Below is a small trained network, with its code and all its weights. Each question gives an input and a class and asks what happens when units are switched off, that is, made to give their printed mean instead of their output.

import numpy as np


def w(rows, s, z=0):
    codes = np.array(rows[::2]) - 128.0
    scale = np.full(codes.shape[1], s)
    scale[-1] = z or s
    return codes * scale


def norm(h):
    return h / np.sqrt((h * h).mean(-1, keepdims=True) + 1e-5)


def f(y):
    return np.maximum(y, 0)


def log_softmax(a):
    a = a - a.max(-1, keepdims=True)
    return a - np.log(np.exp(a).sum(-1, keepdims=True))


def net(x, mask):
    res = np.array(x, float).reshape(1, 2) / 4 @ E
    u = 0
    for l in range(4):
        y = f(norm(res) @ A[l][:, :-1].T + A[l][:, -1])
        res = res + np.where(mask[u : u + 10], y, B[l][:, -1]) @ B[l][:, :-1]
        u += 10
    return log_softmax(norm(res)[-1] @ U[:, :-1].T + U[:, -1])


A, B = {}, {}
E = w([
[136,233,95],'x0',
[62,130,254],'x1',
],0.0087)
A[0] = w([
[130,131,107,42],'L0N0',
[135,5,93,133],'L0N1',
[106,143,228,35],'L0N2',
[123,129,95,54],'L0N3',
[138,158,75,111],'L0N4',
[124,130,121,71],'L0N5',
[122,63,152,2],'L0N6',
[123,78,144,14],'L0N7',
[128,138,108,116],'L0N8',
[124,129,121,93],'L0N9',
],0.03,0.0049)
B[0] = w([
[99,96,159,139],'L0N0',
[244,54,113,254],'L0N1',
[23,108,254,248],'L0N2',
[81,81,180,149],'L0N3',
[41,75,34,190],'L0N4',
[151,153,129,128],'L0N5',
[248,205,114,184],'L0N6',
[218,185,117,167],'L0N7',
[100,111,98,148],'L0N8',
[132,132,129,129],'L0N9',
],0.051,0.015)
A[1] = w([
[56,213,149,2],'L1N0',
[11,174,166,74],'L1N1',
[77,253,51,120],'L1N2',
[117,166,104,134],'L1N3',
[41,180,149,174],'L1N4',
[94,179,99,27],'L1N5',
[72,150,147,88],'L1N6',
[54,237,144,37],'L1N7',
[91,159,146,61],'L1N8',
[112,172,96,75],'L1N9',
],0.03,0.0033)
B[1] = w([
[213,202,78,178],'L1N0',
[133,220,80,254],'L1N1',
[1,53,167,148],'L1N2',
[102,106,127,132],'L1N3',
[121,188,95,222],'L1N4',
[71,93,157,137],'L1N5',
[129,167,107,187],'L1N6',
[213,212,90,176],'L1N7',
[176,157,85,161],'L1N8',
[95,104,112,134],'L1N9',
],0.052,0.015)
A[2] = w([
[109,140,134,164],'L2N0',
[143,150,129,100],'L2N1',
[142,254,97,32],'L2N2',
[134,157,175,130],'L2N3',
[133,162,111,16],'L2N4',
[130,133,123,94],'L2N5',
[125,111,203,254],'L2N6',
[133,152,109,4],'L2N7',
[59,197,141,191],'L2N8',
[169,190,137,73],'L2N9',
],0.044,0.004)
B[2] = w([
[141,143,116,148],'L2N0',
[104,104,115,158],'L2N1',
[254,215,182,252],'L2N2',
[100,147,152,168],'L2N3',
[159,148,139,158],'L2N4',
[128,131,131,132],'L2N5',
[107,133,178,150],'L2N6',
[122,145,157,147],'L2N7',
[147,232,47,222],'L2N8',
[55,72,93,214],'L2N9',
],0.069,0.025)
A[3] = w([
[94,93,98,156],'L3N0',
[57,33,63,162],'L3N1',
[68,112,187,132],'L3N2',
[89,76,130,98],'L3N3',
[116,131,135,15],'L3N4',
[83,147,117,37],'L3N5',
[129,152,108,166],'L3N6',
[2,21,125,3],'L3N7',
[50,109,203,157],'L3N8',
[93,172,112,117],'L3N9',
],0.038,0.0037)
B[3] = w([
[90,117,117,186],'L3N0',
[34,117,150,254],'L3N1',
[99,140,190,177],'L3N2',
[91,96,142,164],'L3N3',
[136,117,127,130],'L3N4',
[106,151,103,169],'L3N5',
[94,141,138,211],'L3N6',
[254,100,119,197],'L3N7',
[88,143,205,192],'L3N8',
[105,158,113,233],'L3N9',
],0.082,0.011)
U = w([
[124,134,219,151],'0',
[254,86,115,141],'1',
[137,131,112,6],'2',
[82,28,102,129],'3',
[193,246,123,156],'4',
[43,171,52,153],'5',
],0.03,0.013)

Each question gives the input, the list of numbers given to net, and the class t.
The units are the neurons (one row each of A and B). Each row of codes is followed by its name. A weight is (code - 128) times the scale printed after its matrix; where a second scale follows, it is the last column's (A, B and U).
mask holds one flag per neuron, layer by layer. A switched-off neuron (its flag False) gives its mean, the last column of its row in B, instead of its output. The means were averaged over made-up inputs and are rounded, as every weight is.
A unit's drop is (log p(t) with every unit on - log p(t) with that unit switched off) / (log p(t) with every unit on - log p(t) with every unit switched off).
The circuit of an input: a set's keep is (log p(t) with only the set's units on - log p(t) with every unit switched off) / (log p(t) with every unit on - log p(t) with every unit switched off). Starting from the 12 units with the biggest drops (on a tie, the unit counted first), units are removed one at a time, each time the one whose removal leaves the highest keep (on an exact tie, the one counted first), for as long as the keep stays at least 0.8.
circuit, biggest first: the units of the circuit, biggest drop first
unit that matters most: the unit with the biggest drop
k most important neurons: the k neurons with the biggest drops, biggest first
drop when u is switched off: that unit's drop, to one decimal
input [8,-2], class 5: circuit, biggest first -> L0N2; L0N1; L1N2
input [2,-6], class 5: unit that matters most -> L0N4
input [7,-6], class 5: 4 most important neurons -> L0N1; L0N2; L0N4; L2N2
input [8,-6], class 5: 2 most important neurons -> L0N1; L0N2
input [3,-3], class 5: 3 most important neurons -> L0N4; L0N1; L0N2
input [-5,-6], class 1: 3 most important neurons -> L0N1; L2N9; L0N2
input [-7,-7], class 1: 2 most important neurons -> L2N9; L0N1
input [1,-6], class 3: 2 most important neurons -> L2N2; L0N2
input [-4,-6], class 3: 2 most important neurons -> L2N2; L2N8
input [-5,3], class 0: 3 most important neurons -> L0N2; L1N1; L2N2
input [0,-5], class 3: 3 most important neurons -> L2N2; L3N1; L2N8
input [-6,2], class 1: 2 most important neurons -> L0N6; L0N1
input [7,-8], class 5: 3 most important neurons -> L0N1; L0N2; L0N4
input [-3,2], class 0: unit that matters most -> L0N2
input [6,-8], class 5: drop when L0N4 is switched off -> 0.9
input [-6,-6], class 1: drop when L0N1 is switched off -> 0.5
input [-6,5], class 0: drop when L3N2 is switched off -> 0.0
